Here is a tiny trained network, its code and every weight. The questions are about switching its units off for an input and a target symbol, where a switched-off unit gives its printed mean instead of its output.

import numpy as np


def w(rows, s, z=0):
    codes = np.array(rows[::2]) - 128.0
    scale = np.full(codes.shape[1], s)
    scale[-1] = z or s
    return codes * scale


def softmax(a):
    e = np.exp(a - a.max(-1, keepdims=True))
    return e / e.sum(-1, keepdims=True)


def log_softmax(a):
    a = a - a.max(-1, keepdims=True)
    return a - np.log(np.exp(a).sum(-1, keepdims=True))


def net(x, mask):
    ids = ['βδζθλπφω'.index(c) for c in x.split()]
    T = len(ids)
    res = E[ids] + P[:T]
    u = 0
    for l in range(3):
        r = res
        for j in range(2):
            rows = slice(2 * j, 2 * j + 2)
            q, k, v = (r @ M[l][rows].T for M in (Q, K, V))
            z = softmax(np.where(np.tri(T) > 0, q @ k.T / 2**0.5, -1e9)) @ v
            o = O[l][rows]
            res = res + np.where(mask[u + j], z, o[:, -1]) @ o[:, :-1]
        u += 2
    return log_softmax(res[-1] @ U[:, :-1].T + U[:, -1])


Q, K, V, O = {}, {}, {}, {}
E = w([
[205,77,178,92,213],'β',
[127,127,121,76,214],'δ',
[86,82,45,47,141],'ζ',
[77,151,199,119,150],'θ',
[138,113,189,203,146],'λ',
[106,62,60,194,176],'π',
[196,200,47,228,136],'φ',
[12,183,35,160,141],'ω',
],0.011)
P = w([
[195,46,177,154,113],'0',
[131,201,230,206,227],'1',
[106,205,219,219,220],'2',
[130,172,205,176,211],'3',
[104,193,189,184,190],'4',
[77,207,176,173,179],'5',
[72,181,127,151,183],'6',
[76,184,116,146,159],'7',
[66,198,53,162,141],'8',
[76,205,49,159,113],'9',
[16,210,91,162,96],'10',
[4,171,3,121,94],'11',
],0.0056)
Q[0] = w([
[133,201,145,134,60],'0.h0',
[214,164,133,53,108],'0.h0',
[198,68,119,103,1],'0.h1',
[158,151,197,171,119],'0.h1',
],0.0077)
K[0] = w([
[182,54,157,34,255],'0.h0',
[216,81,183,111,109],'0.h0',
[141,241,237,64,216],'0.h1',
[71,93,156,49,139],'0.h1',
],0.0071)
V[0] = w([
[32,151,93,83,110],'0.h0',
[159,136,127,51,125],'0.h0',
[130,132,77,136,254],'0.h1',
[107,20,95,177,23],'0.h1',
],0.0095)
O[0] = w([
[176,173,176,11,165,145],'0.h0',
[249,48,9,101,75,94],'0.h0',
[11,198,55,110,188,254],'0.h1',
[159,6,167,143,254,80],'0.h1',
],0.0065,0.0061)
Q[1] = w([
[76,172,91,143,200],'1.h0',
[254,131,144,130,93],'1.h0',
[144,110,139,92,99],'1.h1',
[178,93,135,158,65],'1.h1',
],0.013)
K[1] = w([
[154,95,172,146,15],'1.h0',
[127,216,71,168,243],'1.h0',
[136,217,169,110,119],'1.h1',
[109,255,107,39,128],'1.h1',
],0.0086)
V[1] = w([
[248,108,109,85,155],'1.h0',
[168,126,189,227,53],'1.h0',
[172,192,167,103,155],'1.h1',
[124,71,254,116,198],'1.h1',
],0.0076)
O[1] = w([
[255,153,198,208,88,95],'1.h0',
[33,116,43,166,33,38],'1.h0',
[78,139,239,147,118,49],'1.h1',
[182,92,99,56,22,252],'1.h1',
],0.0065,0.0033)
Q[2] = w([
[92,254,80,145,154],'2.h0',
[74,119,94,150,147],'2.h0',
[64,72,70,78,145],'2.h1',
[211,58,73,196,30],'2.h1',
],0.0076)
K[2] = w([
[111,18,129,119,99],'2.h0',
[239,56,111,188,76],'2.h0',
[173,202,148,100,123],'2.h1',
[153,75,254,141,139],'2.h1',
],0.0093)
V[2] = w([
[89,136,131,123,3],'2.h0',
[92,254,194,36,33],'2.h0',
[23,10,104,63,184],'2.h1',
[103,221,23,244,135],'2.h1',
],0.0059)
O[2] = w([
[98,1,39,158,112,64],'2.h0',
[27,206,193,159,76,38],'2.h0',
[34,57,116,24,194,180],'2.h1',
[153,187,37,164,136,253],'2.h1',
],0.0069,0.0063)
U = w([
[107,86,96,106,92,52],'β',
[184,172,156,67,93,137],'δ',
[141,127,111,2,166,3],'ζ',
[35,150,181,47,118,87],'θ',
[28,107,165,142,98,178],'λ',
[78,80,131,176,243,233],'π',
[159,167,65,152,132,77],'φ',
[84,226,104,46,140,144],'ω',
],0.0042,0.0055)

Each question gives the input, a string of symbols that net reads in full, and the target symbol t.
The units are the heads (2 rows each of Q, K, V and O). Each row of codes is followed by its name. A weight is (code - 128) times the scale printed after its matrix; where a second scale follows, it is the last column's (O and U).
mask holds one flag per head, layer by layer. A switched-off head (its flag False) gives its mean, the last column of its rows in O, instead of its output. The means were averaged over made-up inputs and are rounded, as every weight is.
A unit's drop is (log p(t) with every unit on - log p(t) with that unit switched off) / (log p(t) with every unit on - log p(t) with every unit switched off).
The circuit of an input: a set's keep is (log p(t) with only the set's units on - log p(t) with every unit switched off) / (log p(t) with every unit on - log p(t) with every unit switched off). Starting from all 6 units, units are removed one at a time, each time the one whose removal leaves the highest keep (on an exact tie, the one counted first), for as long as the keep stays at least 0.8.
circuit, biggest first: the units of the circuit, biggest drop first
most important unit: the unit with the biggest drop
which heads matter: for each layer, one digit per head in row order, 1 if its drop is at least 0.15 and else 0, layers parted by /
drop when u is switched off: that unit's drop, to one decimal
input θ θ θ θ λ, target λ: circuit, biggest first => [2.h0 0.h1 1.h1 1.h0]
input ζ ζ φ ω δ θ, target δ: circuit, biggest first => [1.h0 0.h1 0.h0 2.h1]
input ω λ θ, target θ: circuit, biggest first => [0.h0 2.h1 1.h0 2.h0]
input ζ ω ζ φ β φ δ, target δ: circuit, biggest first => [1.h0 0.h1 2.h1 0.h0]
input θ δ θ θ, target λ: which heads matter => 01 / 11 / 10
input ω ζ θ θ, target θ: circuit, biggest first => [0.h0 2.h1 2.h0 1.h0]
input ω ω λ δ ζ δ ζ, target θ: which heads matter => 10 / 11 / 11
input π ζ λ ω ζ δ π β δ, target ζ: which heads matter => 11 / 11 / 11
input ζ ω ω ζ β π ζ ζ φ, target δ: which heads matter => 11 / 10 / 11
input π θ λ δ ω θ λ δ ω ζ, target ζ: most important unit => 0.h1
input π λ θ λ ω ζ ζ λ δ ζ, target ζ: drop when 2.h1 is switched off => 0.3
input ζ ζ δ δ, target δ: drop when 1.h0 is switched off => 1.0
input θ δ λ, target λ: drop when 0.h0 is switched off => 0.0
input ζ π π δ θ ω φ, target δ: most important unit => 1.h0
input ζ ζ θ δ ζ ζ φ ω φ θ θ, target δ: drop when 1.h0 is switched off => 0.7
